Below are the code and all the weights of a small trained network. Each question names an input and a class and asks about switching units off, where a switched-off unit gives its printed mean instead of its output.

import numpy as np


def w(rows, s, z=0):
    codes = np.array(rows[::2]) - 128.0
    scale = np.full(codes.shape[1], s)
    scale[-1] = z or s
    return codes * scale


def f(y):
    return y / 2 * (1 + np.tanh(0.7978845608 * (y + 0.044715 * y**3)))


def log_softmax(a):
    a = a - a.max(-1, keepdims=True)
    return a - np.log(np.exp(a).sum(-1, keepdims=True))


def net(x, mask):
    res = np.array(x, float).reshape(1, 5) / 4 @ E
    y = f(res @ A[0][:, :-1].T + A[0][:, -1])
    res = res + np.where(mask, y, B[0][:, -1]) @ B[0][:, :-1]
    return log_softmax(res[-1] @ U[:, :-1].T + U[:, -1])


A, B = {}, {}
E = w([
[119,124,124,123,137],'x0',
[175,99,98,3,185],'x1',
[92,115,146,125,218],'x2',
[150,136,111,129,68],'x3',
[89,179,237,52,79],'x4',
],0.0072)
A[0] = w([
[234,132,62,183,180,67],'n1',
[89,182,205,41,77,126],'n2',
[85,100,169,143,226,214],'n3',
[186,194,152,164,136,222],'n4',
[226,92,99,49,165,58],'n5',
[107,224,223,69,119,149],'n6',
[2,126,137,238,87,163],'n7',
[219,139,107,136,55,188],'n8',
[209,72,105,20,151,93],'n9',
[96,153,183,67,105,79],'n10',
[201,92,101,12,154,68],'n11',
[199,109,113,133,55,182],'n12',
[76,95,149,142,189,247],'n13',
[126,112,110,132,129,251],'n14',
[205,106,38,177,155,107],'n15',
[176,66,58,173,162,175],'n16',
[77,135,156,137,218,236],'n17',
[180,113,146,65,147,114],'n18',
[110,170,237,85,108,88],'n19',
[205,100,69,198,184,88],'n20',
],0.006,0.0031)
B[0] = w([
[33,199,86,180,180,202],'n1',
[96,192,23,168,179,245],'n2',
[188,164,181,80,133,235],'n3',
[193,50,147,124,99,184],'n4',
[67,99,158,201,54,207],'n5',
[123,175,56,171,196,244],'n6',
[120,54,209,160,52,245],'n7',
[161,179,183,70,99,208],'n8',
[74,2,194,175,38,236],'n9',
[63,135,33,190,167,165],'n10',
[45,29,175,188,60,225],'n11',
[153,168,174,53,124,195],'n12',
[181,119,166,70,122,230],'n13',
[164,161,158,70,119,209],'n14',
[62,224,124,107,144,227],'n15',
[128,187,113,103,151,255],'n16',
[182,146,163,92,144,236],'n17',
[115,86,115,180,122,168],'n18',
[84,167,72,175,206,202],'n19',
[47,203,110,128,132,219],'n20',
],0.0054,0.0033)
U = w([
[2,204,49,162,145,4],'0',
[57,26,229,177,60,64],'1',
[176,155,200,64,104,194],'2',
[205,112,125,124,122,219],'3',
[188,135,166,96,114,147],'4',
],0.0072,0.0025)

Each question gives the input, the list of numbers given to net, and the class t.
The units are the neurons (one row each of A and B). Each row of codes is followed by its name. A weight is (code - 128) times the scale printed after its matrix; where a second scale follows, it is the last column's (A, B and U).
mask holds one flag per neuron, in row order. A switched-off neuron (its flag False) gives its mean, the last column of its row in B, instead of its output. The means were averaged over made-up inputs and are rounded, as every weight is.
A unit's drop is (log p(t) with every unit on - log p(t) with that unit switched off) / (log p(t) with every unit on - log p(t) with every unit switched off).
unit that matters most: the unit with the biggest drop
top k neurons: the k neurons with the biggest drops, biggest first
drop when u is switched off: that unit's drop, to one decimal
input [4,7,3,7,-7], class 0: top 2 neurons	[n1; n15]
input [0,4,5,-3,8], class 0: unit that matters most	n2
input [-4,6,-4,-4,-6], class 0: top 3 neurons	[n1; n15; n20]
input [-7,7,7,1,-5], class 1: top 3 neurons	[n9; n11; n5]
input [-4,6,1,4,-1], class 1: top 3 neurons	[n9; n11; n5]
input [3,8,8,0,-1], class 1: drop when n11 is switched off	0.3
input [-1,8,-6,-6,3], class 1: drop when n9 is switched off	0.2
input [-6,-6,-5,1,8], class 0: drop when n19 is switched off	0.2
input [-3,6,-5,5,1], class 1: drop when n11 is switched off	0.3
input [1,8,6,5,-3], class 1: top 3 neurons	[n9; n11; n5]
input [6,8,-3,-4,7], class 1: top 2 neurons	[n9; n11]
